Here are made-up nodes, facts about them, and rows of numbers that follow some of those facts. Name the node behind each unnamed row.

Facts:
sugi Θ a; novu Θ c; guge Θ b; trugre Θ a; kiflarik Θ e; klibem Θ a; retam Θ b
plopir Θ a; bifube Θ e; lizol Θ a; stomon Θ a; kerem Θ d; dunar Θ b; skitrabro Θ a
furer Θ e; drokli Θ a; potral Θ b; bromik Θ g; plofu Θ a; nivin Θ a; voskas Θ a
pekom Θ a; kiskas Θ b; refon Θ a; foske Θ e; niden Θ a; vostas Θ d; mamibru Θ a
gitak Θ d; troklur Θ b; druvus Θ c; kozuk Θ c; rigrin Θ a; pato Θ a; pletes Θ a
baman Θ a; skitrin Θ a; batros Θ c; klastul Θ a; lurer Θ a; sebros Θ e; kovufon Θ d
zoska Θ e; broflar Θ a; goli Θ a; mutrol Θ b; drumigres Θ f; tromigrom Θ a; tudru Θ b
klobrak Θ a; latrostu Θ e; plotras Θ a; defluk Θ c; kliza Θ b; gabris Θ b; vuto Θ a
kazen Θ g; fleplu Θ d; kledi Θ d; lodur Θ b; dredak Θ a; devatan Θ a; suvi Θ c
bofa Θ f; metrak Θ a; nestul Θ c; zozin Θ c; banora Θ a; gonas Θ c; skebegrun Θ d
flebus Θ a; dedrufi Θ e; dumel Θ f; pomur Θ d; bremes Θ a; rako Θ a; puni Θ b
skeskestan Θ a; sifar Θ a; flakozus Θ a; loklo Θ b; kobus Θ a; trebres Θ a; gudar Θ a
noban Θ e; dreflu Θ a; netu Θ d; gelin Θ e; stumo Θ b; poplizek Θ b; duski Θ b
dudrun Θ e; bragrek Θ b; triri Θ g; burom Θ a; redris Θ a; vegir Θ a; klavus Θ a
lotek Θ b; sadak Θ a; klila Θ a; drinos Θ f; puplekem Θ a; skugrar Θ a; branes Θ d
flagrok Θ e; skedim Θ a; dogren Θ a; zanopo Θ b; bavavan Θ b; brobrik Θ a; flikam Θ b
mibrul Θ e; stame Θ b; vuklu Θ a; klipur Θ a; labre Θ a; miflu Θ b; golu Θ b
zoflal Θ c; liplam Θ e; bupin Θ a; raplem Θ f; drolir Θ a; fibrusi Θ a; tufo Θ b
dori Θ a; serigu Θ a; tebudra Θ a; stodo Θ e; mefe Θ b; kova Θ a; tinitul Θ a
plarem Θ b; tukler Θ a; moskan Θ c; bizefli Θ e; gebren Θ c; dastuflin Θ e; mukurek Θ a
kege Θ a; zaskubir Θ b; drifli Θ b; guvoku Θ a; druplos Θ a; pazava Θ c; drana Θ a
kluza Θ f; matra Θ f; nuzin Θ b; klubanum Θ b; zeras Θ a; kefel Θ f; dedruk Θ b
trega Θ f; filol Θ b; druse Θ a; peleki Θ b; rufo Θ d; tabrerok Θ b; ruden Θ b
monim Θ a; kagra Θ e; grestiplor Θ a; sifofla Θ a; vatrester Θ a; flonem Θ c; dripelok Θ a
flibom Θ b; breski Θ f; tudi Θ b; siro Θ a; kevo Θ e; momam Θ e; tidupek Θ a
sugi ξ gebren; sugi ξ branes; novu ξ moskan; novu ξ batros; novu ξ serigu; novu ξ drumigres; klibem ξ kazen
klibem ξ stumo; retam ξ fleplu; retam ξ nestul; retam ξ flikam; plopir ξ moskan; stomon ξ gelin; stomon ξ stame
stomon ξ labre; kerem ξ momam; kerem ξ bizefli; kerem ξ vatrester; kerem ξ loklo; kerem ξ dredak; kerem ξ dripelok
dunar ξ zozin; dunar ξ tebudra; dunar ξ filol; potral ξ tufo; potral ξ gelin; potral ξ mukurek; potral ξ rako
bromik ξ kliza; plofu ξ peleki; plofu ξ tudi; voskas ξ metrak; voskas ξ filol; kiskas ξ skeskestan; niden ξ branes
niden ξ tidupek; vostas ξ skeskestan; vostas ξ stame; vostas ξ kefel; vostas ξ vatrester; troklur ξ bavavan; troklur ξ redris
troklur ξ flagrok; troklur ξ mamibru; kozuk ξ bizefli; kozuk ξ nivin; kozuk ξ nuzin; kozuk ξ dedruk; rigrin ξ defluk
rigrin ξ dogren; rigrin ξ bremes; pletes ξ dastuflin; pletes ξ dogren; pletes ξ refon; pletes ξ flonem; baman ξ druvus
baman ξ guge; baman ξ gebren; lurer ξ batros; sebros ξ moskan; sebros ξ tromigrom; sebros ξ vuto; kovufon ξ klavus
kovufon ξ serigu; broflar ξ flagrok; broflar ξ klila; mutrol ξ bavavan; tudru ξ skitrin; tudru ξ plotras; tudru ξ klastul
gabris ξ tromigrom; gabris ξ foske; gabris ξ skitrabro; kledi ξ skeskestan; lodur ξ druvus; lodur ξ kege; lodur ξ breski
suvi ξ kazen; suvi ξ loklo; suvi ξ stumo; bofa ξ vegir; bofa ξ skitrabro; bofa ξ mibrul; bofa ξ mefe
skebegrun ξ bifube; skebegrun ξ zoflal; skebegrun ξ gitak; skebegrun ξ bremes; skebegrun ξ flibom; skebegrun ξ drana; flebus ξ moskan
dedrufi ξ plotras; dedrufi ξ serigu; dumel ξ vuklu; dumel ξ vuto; sifar ξ devatan; sifar ξ klastul; trebres ξ nuzin
trebres ξ lizol; noban ξ kege; noban ξ gudar; noban ξ kiflarik; noban ξ druse; netu ξ zoska; netu ξ kluza
netu ξ redris; netu ξ gonas; netu ξ filol; poplizek ξ guge; poplizek ξ bavavan; dudrun ξ klavus; bragrek ξ monim
bragrek ξ zoska; bragrek ξ labre; bragrek ξ vuklu; triri ξ dreflu; triri ξ druse; triri ξ flibom; burom ξ sadak
burom ξ kliza; burom ξ bremes; burom ξ klobrak; burom ξ goli; burom ξ pekom; burom ξ furer; burom ξ filol
lotek ξ metrak; lotek ξ duski; drinos ξ nivin; drinos ξ banora; drinos ξ latrostu; skedim ξ gudar; skedim ξ flikam
zanopo ξ gelin; zanopo ξ dreflu; klipur ξ tidupek; klipur ξ latrostu; miflu ξ nivin; golu ξ puplekem; golu ξ kluza
liplam ξ dori; liplam ξ labre; bupin ξ drokli; bupin ξ drifli; bupin ξ defluk; bupin ξ kluza; bupin ξ dripelok
raplem ξ momam; raplem ξ tidupek; drolir ξ nivin; drolir ξ sifofla; kova ξ monim; kova ξ trugre; tinitul ξ puni
tinitul ξ monim; tukler ξ pomur; tukler ξ skeskestan; tukler ξ batros; tukler ξ tidupek; tukler ξ peleki; tukler ξ pato
zaskubir ξ kege; zaskubir ξ vatrester; zaskubir ξ puplekem; pazava ξ kobus; pazava ξ dredak; matra ξ kobus; klubanum ξ stame
klubanum ξ plarem; zeras ξ stodo; zeras ξ gitak; trega ξ pomur; trega ξ gelin; trega ξ defluk; trega ξ kagra
rufo ξ metrak; tabrerok ξ klavus; tabrerok ξ guvoku; tabrerok ξ goli; ruden ξ skugrar; ruden ξ momam; ruden ξ kagra
ruden ξ druplos; siro ξ grestiplor; siro ξ flakozus; siro ξ mibrul; kevo ξ brobrik; kevo ξ drana

Known rows:
[  4   8   2  -6  11  -6   0  -7   2   5 -12 -12   1  -6  -5  -3   5  -6
   8  -1   0   1 -10   7   3  -6 -13   0] : tudi
[ -3  14  -9   3  17  -9   1  -6   2   4 -10 -12   1  -6   2  -1   0   5
  13  -3  -7  -4  -6   0  -2   3  -9   0] : kiskas
[  0 -13   3  -6   5  -6  -5   0 -11   7  -6 -11  -2   0  -2   0 -10  -1
   2   0   5   3  -2   4   2   0   3   1] : skugrar
[  3 -23  14  -5   6   2  -5  -2  -7   0  -7 -11  -3   3  -7  -1  -9  -6
   0  10   7  -7  -6   6  -4  -1   2  13] : banora
[ -3   2 -19  14  17 -10   1 -12   1  -2  10  -2   4  -7  10   7   8   4
   7  -7  -8  -9  -6  -3  -8   0  -5   5] : zaskubir
[  7   3   0  12  -4 -23  -5 -20  15  -5   9  -8  14   2 -10 -10   6 -11
 -23  -1   5   6  -6  -8  -6 -13 -15   2] : gebren
[  9  24  -2   0  10  16  12  -9  -1   6 -10  12   5  10  -4  -2  -1   0
  -9   0 -23  -5  13  -9 -18  -1   9 -20] : dumel
[  2  11 -10   5   3  14  16  -3  12 -11 -12   0   2  -2  -3  10  14   0
  14  10 -23  -9   5   4  -4   8  -3   1] : gabris
[ -8   2  19 -11   7 -15  -3  12   4  -1 -10  -7   5   8   3  19  -3  -2
  -5   4  22  -9 -12  -8   4 -14   0  11] : bizefli
[-12   7  -8  16   3  -8   2 -28   7 -10 -18  -6  15  -1   3  -3  -5  -6
  -7  18   1 -20  -8 -23 -22  -2  -3  21] : kozuk
[ -4  -8 -12   9   6   1   6  -2 -13   2   5   6  -7   0  15  -3  -6   9
  13  -3  -5  -7   3  -9  -9  11   9  11] : bupin
[ -4  -5  32   6  -2 -10 -15  14   3   7  14  -4  -5   7 -16  -4 -10  13
 -21  -4  15  -7   7  -4   0   7  14 -15] : branes
[ -5  -4   1  10  -3  20   3   2   8  -2   4   1  -9  -3  -4 -15  -5   6
  11   0  -7  -8   3   9  -4  11   1   1] : sifar
[  3  -3  -6   3  -1  -4  11   2  -5  -1   4   0  -5   6   8   2   3   8
   9   2 -16   1  15  -2  -7  15   8  -1] : tinitul
[ -5   0   2   1   6   5   2   3   4   9  -1 -11  -9   0  -2 -18 -14   7
  13  -1  -8  -4   3   7  -3  15  -4  -2] : lurer
[  3   9   4  -7  13 -10  -1  -5   1   8 -14 -13  -1  -6  -7  -6   2  -5
   6   2   0   5 -10   8   6  -5 -16  -4] : peleki
[  7 -17  14  -9   6  -9  -7   1  -6   7  -5 -17  -3  -1 -11  -6 -11  -4
  -1   1   7   3  -5  12   2  -2  -2   1] : tidupek
[-12  -4 -15   5   0   9  -2   2 -10   1   2  10  -6  -3  13  -7 -10   9
  12  -3  -3   0   1  -5   1  11   7   7] : rigrin
[  5 -21  13  -5   1   3  -3  -3  -4  -2  -5  -9  -3   4  -5   1  -9  -4
  -1   7   7  -9  -6   3  -4  -3   6  12] : sifofla
[ -3  11 -26   2  12  -6   1  -4  -3   0  -3   0   2 -11   9   9   6   8
   9  -5 -12   2  -2  -4   4   3  -6  -3] : zanopo
[  8  13   3  -8  16  -1  -3  -9 -10  15  -9  -1   3   3 -10  -1 -10  -4
 -21  -3  -4   1  -1 -10  -8 -17   4 -24] : kefel

Which node is each row?
No name comes twice in this set of rows, the named rows included.
[  7  11  -2   2  16  14   0 -14  -4   7 -10   9   6   5  -2  -1 -12  -2
 -16   4  -7 -13  -3 -14 -17 -15  10  -8]	matra
[  1   8   5   9  21  21  -2 -15  -2   6 -10   4   7   2  -5  -7 -14   0
  -9   6  -8 -22  -8 -15 -25 -14  12  -1]	drinos
[-11   1 -11  11  -8  20   3  -3  -5   1  12  20  -9  -4  16 -14  -1   9
  18  -5  -5  -4   4  -7  -8  10   8  13]	burom
[-13  -2  -6  13  14   3   1   0   0  13   2 -13  -8  -4   3 -14 -16  14
  16  -1 -10 -12   4   0  -8  20   0   5]	tukler
[-15  10  15  11   3  -4 -10  15  -2  12  -3  -5  -5   7 -10  -6 -17  21
  -8  -2   2  -9  13 -12  -3  20  18 -16]	kledi
[  5 -18  -3  25   8  -2  -1  -3   5   0  37  -3  -3  -1   3  -4   3   9
   0 -10  -7 -12   0   5  -9   8   2   5]	baman
[  4 -14   1   3  -3   9   1   3   0  -3   6  -1  -2  -1   0   0  -1   1
   4   1  -4  -1   2   7   0   5   5   5]	fibrusi
[ -2  -3  -2   6  -7   7   9  -5  -7   0  15  17  -6   5  15 -11   5   5
  11  -4  -2   1   3  -3  -8   8   8  10]	voskas
[ -1  -1 -19  20  10   8  -3  -6   8 -10  14   1   8 -12   2  11   9   2
   2  -4 -13 -10  -6   3   0  -2  -7   5]	retam
[ -5  26 -14   7  18  11  -1  -8 -10  18  -7  11  -1  -1   2  -4 -15   6
  -7  -1 -14  -7   5 -21 -17  -5   7 -17]	trega
[  9 -12   3  15   0  -3   6  -1  -1  -1  27   5  -3   7   6  -6   8   3
   6  -8  -3  -4   6   5 -13   9   6  10]	broflar
[  5  28  13 -10   8  22   2  -3   7  12 -15   3   1   2 -18 -19  -9  -5
 -12   1 -10   2   3   2  -7 -11  -1 -22]	drumigres
[  7   2  -5  -9   8 -13   2  -7  -7   2  -8   2   4  -3   6   7  10  -9
   7   1   6   5 -10  -1   4  -7  -7   4]	drifli
[-22  17  22  10 -11  20  -8  16  10   6   2  13 -10   6  -9 -18 -12  24
  -5  -2   3 -12  14  -7  -3  22  13 -13]	kovufon

Now the same nodes, written a new way:
Some rows with their names:
[ -1  17  16 -10 -22  -4  12   8  15 -17  -4  10   3  -2   2   1  -8 -10
  -2 -18   7   2  -6  21  -3   3   3 -12  19 -12   1  11  -4   1  -4   2
  -5  24  10 -11 -14  17] : tidupek
[  3  16  13 -17 -19  -2   7   3  14  -1 -13  14   5   2   6  -4  -4  -4
  -2  -5  13  -2 -14  29  -4   7  -9 -10  12 -19   7  12  -2   4   4   4
   3  26   3 -12 -22   8] : tebudra
[  2  16  17 -15 -17   0   2   1  17  -7 -13  11   3   0   2  -1  -3  -9
  -1 -11  11  -2 -16  29  -4  10  -2  -8  20 -18   8  16  -1  -1   2   0
   1  24   5  -9 -22   8] : druplos
[  3  18   4  13 -24 -17  16  18   7 -22  15  12   2  -1   3   1 -25 -24
  -6 -22  14   1  -2  17  -8  -9  10 -19  15 -14  -5  14 -21  -3   7   0
 -11   9  13 -13 -20  17] : tukler
[  2  16  14 -14 -17  -3   2   2  17  -5 -14  12   4   2   6  -3  -3  -8
  -1  -9  10   0 -14  29  -3  10  -3  -8  18 -18   9  15   0   2   1   0
   2  22   5 -10 -22   6] : kobus
[  6  14   5  -7 -11 -13  -2   2  13  -6 -12  11   1   6  19  -7  -7 -12
  -2  -9   6   9 -10  27  -5   7  -1  -6  20 -17   9  16   1   8   0  -5
   2  15   6 -15 -19   0] : baman
[  3  17  15 -14 -22  -2   7   5  16  -5 -11  12   5  -1   1  -2  -5  -8
  -3 -11  11   0 -14  28  -3   4  -4 -10  16 -18   6  13  -1   1   5   2
   1  22   4 -10 -20  10] : pato
[ 12  18   1  10 -28 -15  -2  13 -16   4  -6   5  24  41  -6   6  -4  -2
 -15   2   5   1  -7  39   8   2 -16 -19  24   8   5  22 -11 -13   5 -25
   0  23  12  28 -14  -6] : flebus
[  1  18  17 -10 -17   0   2   7  10   1 -12  12   7   9  -1  -3  -7 -10
  -3  -3   9  -3 -17  30  -2   5  -4  -8  10 -14  13  16  -6   2  10  -4
   1  24   2  -2 -25   4] : vuto
[  4  16  10  -7 -14 -10   1   4  11  -4 -11  10   3   6  13  -7  -9 -12
  -4  -8   8   5 -10  27  -5   4  -1  -8  13 -17   9  16  -2   7   4  -2
   2  18   5 -12 -21   4] : pletes
[  5  17   7  -8  -8 -11   7   9  12  -5  -8  14   0   9  16  -6 -10  -9
   2  -2  15   1  -8  29  -6  11  -4 -12  19 -16  11  13  -6   3   1  -4
   3  18   6 -12 -22   1] : sifar
[-12  12   4  -7 -10 -12   5   9   7   5   4   0 -21  -4   6   6 -12  -7
 -23 -11  -5   0  -3  32   4  16 -18  -3  13 -17   5  28   2  11  -3   5
  15   8   4  -7 -16 -18] : tudru
[-10  10  -2  -5 -14 -17   7   5   8  -1   7   0 -22 -10  10   6 -12  -7
 -24 -15  -3   2  -1  29   2  15 -16  -6  16 -19  -2  27   3  11  -7   9
  14   7   8 -15 -12 -13] : zaskubir
[ -3   9  -3  -6  -8 -20   2   6  10   4   3   2 -27 -10  13   3 -10 -11
 -25 -13  -3  10  -5  30   2  18 -15  -2  20 -23   6  28   6  17  -1   5
  21  -3   3 -15 -16 -21] : zanopo
[-18  15  16 -15 -13  -1  10  11  11   5   3  -1 -19 -12  -6   6  -8  -5
 -18 -13  -6  -7  -4  28   5  16 -19  -3   6 -15   6  24   3  10  -5  12
  13  17   1  -6 -17 -10] : dedruk
[  7  18   8  -2 -29  -7  11  17 -11  10  -4   6  10  25 -16  10   0   3
 -20   4   7  -4  -8  39  10  11 -27 -17  19   5   1  20  -6 -11   7 -12
   6  25   3  28 -12  -7] : moskan
[-11  22  19  -7  -1  -6  12  16  11 -13  -9  -1  -7   4  17  -9  -9  -6
  -4 -13 -16  11  17  17   2  11  -1   1  -1   5   6  11   5  16 -21   1
  -3  24   7  -6  -9   2] : kozuk
[-17  12 -14  -6 -19 -19   0 -12  -3   3 -15   3  -1  17  31  -8 -13   4
 -12   0  15 -17   3  38 -19   8 -23 -17 -12 -29  -9  30  -9  -5 -10  20
  -4  44  17 -25 -18  -5] : rufo
[ -8  16  16 -16 -14  -2  13  11  12  -5  -5   8  -6  -7  -1   4  -3  -3
 -11 -12   0   3  -2  23  -1   8  -6  -3  10 -11   4  14   2   7  -8   7
   6  26   1  -8 -12   4] : latrostu
[ -8  13  12 -12 -16  -2   4   5  12   0  -7   7  -6  -7  -5   6  -3  -7
 -13 -11   2  -1 -12  29  -1  10  -9  -3  13 -19   7  21   0   3   1   6
   7  23   0  -7 -16  -1] : foske
[ -1  18  16  -9 -11   2  15   3  11   0 -18   3  -9  -1   2   2  -6 -12
 -10  -7  13  -6 -11  32  -2  21 -12 -11  13 -14   0  15   3 -11  10   4
   3  16  -1   4 -15   2] : drumigres

Name these rows:
No name comes twice in this set of rows, the named rows included.
[ 14  12  -2  -2  -5 -20   1   5  16  -7  -6  17  -7   3  24  -9 -14 -19
  -2  -7  15  12 -14  27  -8  11   2  -9  27 -24  11  15  -3  10   9  -8
   8  -1   4 -20 -26  -4]	stomon
[  1  15   2   9 -22 -14   1  15 -16  10  -1   4   8  25  -9   9  -6  -2
 -24  -1  -3   2  -4  37   8   0 -18 -11  15   2   4  25  -8  -5   6 -14
   7  22   5  22 -11 -12]	sebros
[-17  12   5 -19 -21  -5  13   3   7  10   0   3 -16 -12  -1   6  -5   2
 -23  -8   3  -8  -4  31   1  14 -26  -7   2 -21  -2  23   2  10  -4  18
  14  23   2 -13 -14  -9]	duski
[ -4  24  26 -22  -3   3  17  15  18 -17 -14   6   4   6  14  -7   1   2
  10 -12  -6   9  13  17   3  13   3  -5  11   6   9   1   6  10 -29  -1
  -3  34   9  -9 -10  13]	nivin
[-23  23  19 -12   6  -6  18  24   8  -9   5 -10 -20   1  15  -3 -11   0
  -7 -15 -27   9  29  15   8  18  -8   1  -3  12   7  14   7  22 -37   7
   6  23   8  -6  -5 -10]	miflu
[  1  20   6   4 -10 -13  25  12   7 -10  -5   2 -13  -1  15  -6 -18 -19
 -12 -15   5   8  10  18  -7  12  -3 -15   3  -9  -8  10  -2  -1   1   5
  -1   8   5  -7  -9   9]	raplem
[-10  10   5 -13 -20 -10  10   6  12   3   6   4 -22 -18  -3  10  -9  -7
 -24 -16   1   1 -10  30   3  14 -18  -6  16 -23   0  25   3  11   2  13
  15   7   1 -14 -14 -10]	stame
[  3  15  12 -11 -23  -4   2   2  17  -9 -11  11   3  -3   2   0  -4 -11
  -6 -14  10   3 -16  26  -4   4   1  -8  18 -22   4  16   0   3   4   2
  -1  20   6 -13 -19  12]	vatrester
[ 11  16  11 -13 -19  -5   2   5  12   1 -14  13   6   7   3  -1   0  -8
  -6  -5  10   6 -17  31   1   9  -7  -7  24 -15   9  15   1   3   8  -8
   7  17   2  -4 -21   2]	serigu
[  7  17   4  -2 -11 -10  15   6   2   5 -17   4  -7   7  15  -6 -10 -13
 -15  -1   9   5  -2  30  -4  16 -14 -12   7 -11  -1  15   2  -3  10  -1
   7  11   0   0 -11  -4]	dumel
[ -7  10  -3  -5 -14 -18   6   6   9   0   9   2 -25 -13   8   9 -12  -9
 -23 -16  -1   3  -4  30   3  16 -15  -7  19 -21   0  27   1  10  -4   8
  15   2   6 -15 -14 -14]	klubanum
[ -1  16  13  -7 -21  -4  13  12   6  -2  -3   8  -4   0  -7   3  -8  -8
 -14  -8   7  -3  -9  29  -1  10 -12 -10  13 -13   2  18  -5  -1   7   5
   3  17   1   0 -16   3]	batros
[  3  15   6   4 -36 -10  20  12  11 -22  14  16   0 -13  -7   6 -19 -21
  -9 -23  22  -4 -12  19 -10  -9   6 -22  20 -23 -10  13 -18  -7  12   8
  -9  11  10 -18 -19  25]	skeskestan
[  7  17   4   3 -20 -14   5  10   5  -6  -4  10   8  12   7  -2 -11 -13
  -7  -9   9   6  -7  27  -4  -1  -1 -14  17 -11   3  17  -7   1   5  -7
  -1  14   8  -3 -18   5]	lurer
[-31   8 -12  -5 -14 -17  -2  -9  -4   8   0  -3 -17   6  22   3 -15   4
 -19  -6   5 -23   4  39 -12  15 -28 -11  -8 -29  -5  38  -7  -4 -16  23
   4  39  15 -22 -16 -17]	lotek

